Below is a small trained network, with its code and all its weights. Each question gives an input and a class and asks what happens when units are switched off, that is, made to give their printed mean instead of their output.

import numpy as np


def w(rows, s, z=0):
    codes = np.array(rows[::2]) - 128.0
    scale = np.full(codes.shape[1], s)
    scale[-1] = z or s
    return codes * scale


def f(y):
    return np.maximum(y, 0)


def log_softmax(a):
    a = a - a.max(-1, keepdims=True)
    return a - np.log(np.exp(a).sum(-1, keepdims=True))


def net(x, mask):
    res = np.array(x, float).reshape(1, 7) / 4 @ E
    y = f(res @ A[0][:, :-1].T + A[0][:, -1])
    res = res + np.where(mask, y, B[0][:, -1]) @ B[0][:, :-1]
    return log_softmax(res[-1] @ U[:, :-1].T + U[:, -1])


A, B = {}, {}
E = w([
[126,142,146,154,61],'x0',
[85,160,169,157,23],'x1',
[138,115,111,93,190],'x2',
[126,112,139,129,111],'x3',
[70,157,44,2,148],'x4',
[129,127,125,132,131],'x5',
[195,137,161,21,171],'x6',
],0.009)
A[0] = w([
[108,92,140,113,178,178],'neuron 0',
[152,170,208,172,193,84],'neuron 1',
[149,234,52,110,92,140],'neuron 2',
[113,170,206,108,50,185],'neuron 3',
[156,102,148,168,120,52],'neuron 4',
[140,132,98,137,170,200],'neuron 5',
[61,43,124,160,125,174],'neuron 6',
[75,94,51,52,83,20],'neuron 7',
[85,172,155,129,40,102],'neuron 8',
[162,146,133,167,122,138],'neuron 9',
[138,134,103,168,221,174],'neuron 10',
[245,77,62,137,138,160],'neuron 11',
[73,188,168,125,86,250],'neuron 12',
[144,160,116,125,190,113],'neuron 13',
[199,177,139,107,118,150],'neuron 14',
[171,98,144,149,117,51],'neuron 15',
[112,91,162,94,77,233],'neuron 16',
[135,155,223,80,145,90],'neuron 17',
],0.011,0.0024)
B[0] = w([
[15,125,117,180,100,177],'neuron 0',
[134,48,94,134,120,192],'neuron 1',
[193,124,118,152,180,197],'neuron 2',
[144,119,163,173,161,255],'neuron 3',
[200,147,54,106,141,180],'neuron 4',
[94,121,162,188,169,177],'neuron 5',
[108,195,92,88,97,197],'neuron 6',
[232,74,124,139,129,220],'neuron 7',
[161,84,169,86,140,248],'neuron 8',
[138,110,103,60,154,179],'neuron 9',
[123,147,150,126,127,201],'neuron 10',
[112,215,161,77,112,195],'neuron 11',
[121,147,179,138,142,235],'neuron 12',
[88,117,113,138,101,178],'neuron 13',
[89,148,128,185,93,182],'neuron 14',
[149,64,67,87,149,166],'neuron 15',
[130,152,181,140,136,194],'neuron 16',
[117,150,107,186,2,188],'neuron 17',
],0.0074,0.0084)
U = w([
[225,27,124,85,170,83],'0',
[120,160,206,99,157,254],'1',
[164,197,142,118,122,172],'2',
[140,74,173,83,143,116],'3',
[133,114,170,112,141,90],'4',
[105,217,96,122,2,17],'5',
],0.0096,0.002)

Each question gives the input, the list of numbers given to net, and the class t.
The units are the neurons (one row each of A and B). Each row of codes is followed by its name. A weight is (code - 128) times the scale printed after its matrix; where a second scale follows, it is the last column's (A, B and U).
mask holds one flag per neuron, in row order. A switched-off neuron (its flag False) gives its mean, the last column of its row in B, instead of its output. The means were averaged over made-up inputs and are rounded, as every weight is.
A unit's drop is (log p(t) with every unit on - log p(t) with that unit switched off) / (log p(t) with every unit on - log p(t) with every unit switched off).
The circuit of an input: a set's keep is (log p(t) with only the set's units on - log p(t) with every unit switched off) / (log p(t) with every unit on - log p(t) with every unit switched off). Starting from the 12 units with the biggest drops (on a tie, the unit counted first), units are removed one at a time, each time the one whose removal leaves the highest keep (on an exact tie, the one counted first), for as long as the keep stays at least 0.8.
units of the circuit, in order: the units of the circuit, biggest drop first
unit that matters most: the unit with the biggest drop
top k neurons: the k neurons with the biggest drops, biggest first
drop of u: that unit's drop, to one decimal
input [5,1,1,5,-7,6,8], class 5: top 2 neurons -> [neuron 17; neuron 14]
input [-1,-4,-8,0,3,-1,5], class 5: top 2 neurons -> [neuron 8; neuron 3]
input [5,-3,-6,-5,-5,-5,7], class 5: units of the circuit, in order -> [neuron 17; neuron 14]
input [0,-4,7,0,0,-6,-8], class 5: units of the circuit, in order -> [neuron 6; neuron 8; neuron 3]
input [1,-8,3,8,-4,-4,6], class 1: unit that matters most -> neuron 11
input [8,7,3,5,-8,3,-4], class 0: units of the circuit, in order -> [neuron 8; neuron 4; neuron 15]
input [-1,-2,-1,5,-8,-7,-6], class 0: units of the circuit, in order -> [neuron 15; neuron 4]
input [-8,0,4,8,0,7,3], class 2: units of the circuit, in order -> [neuron 8; neuron 11]
input [0,6,2,-5,3,2,-4], class 1: units of the circuit, in order -> [neuron 12; neuron 17; neuron 8]
input [8,-8,0,-3,0,-2,0], class 1: units of the circuit, in order -> [neuron 11; neuron 7]
input [-7,-7,6,-7,-5,-6,-5], class 1: units of the circuit, in order -> [neuron 11; neuron 10]
input [-2,-1,-7,-1,7,-6,-4], class 0: units of the circuit, in order -> [neuron 7; neuron 2]
input [5,-6,7,7,-5,6,3], class 2: top 3 neurons -> [neuron 11; neuron 8; neuron 7]
input [7,2,-4,-1,-3,6,-5], class 4: units of the circuit, in order -> [neuron 8]
input [1,-7,4,8,-2,1,-4], class 2: top 3 neurons -> [neuron 11; neuron 8; neuron 6]
input [-2,-8,4,3,-1,-6,-8], class 1: top 2 neurons -> [neuron 17; neuron 5]
input [1,-3,6,4,3,6,7], class 5: drop of neuron 13 -> 0.1
input [6,6,8,1,-7,1,-2], class 0: drop of neuron 11 -> 0.1
input [0,-6,8,-8,4,-6,5], class 2: drop of neuron 2 -> 0.0
input [3,8,8,-5,4,0,-5], class 1: unit that matters most -> neuron 12
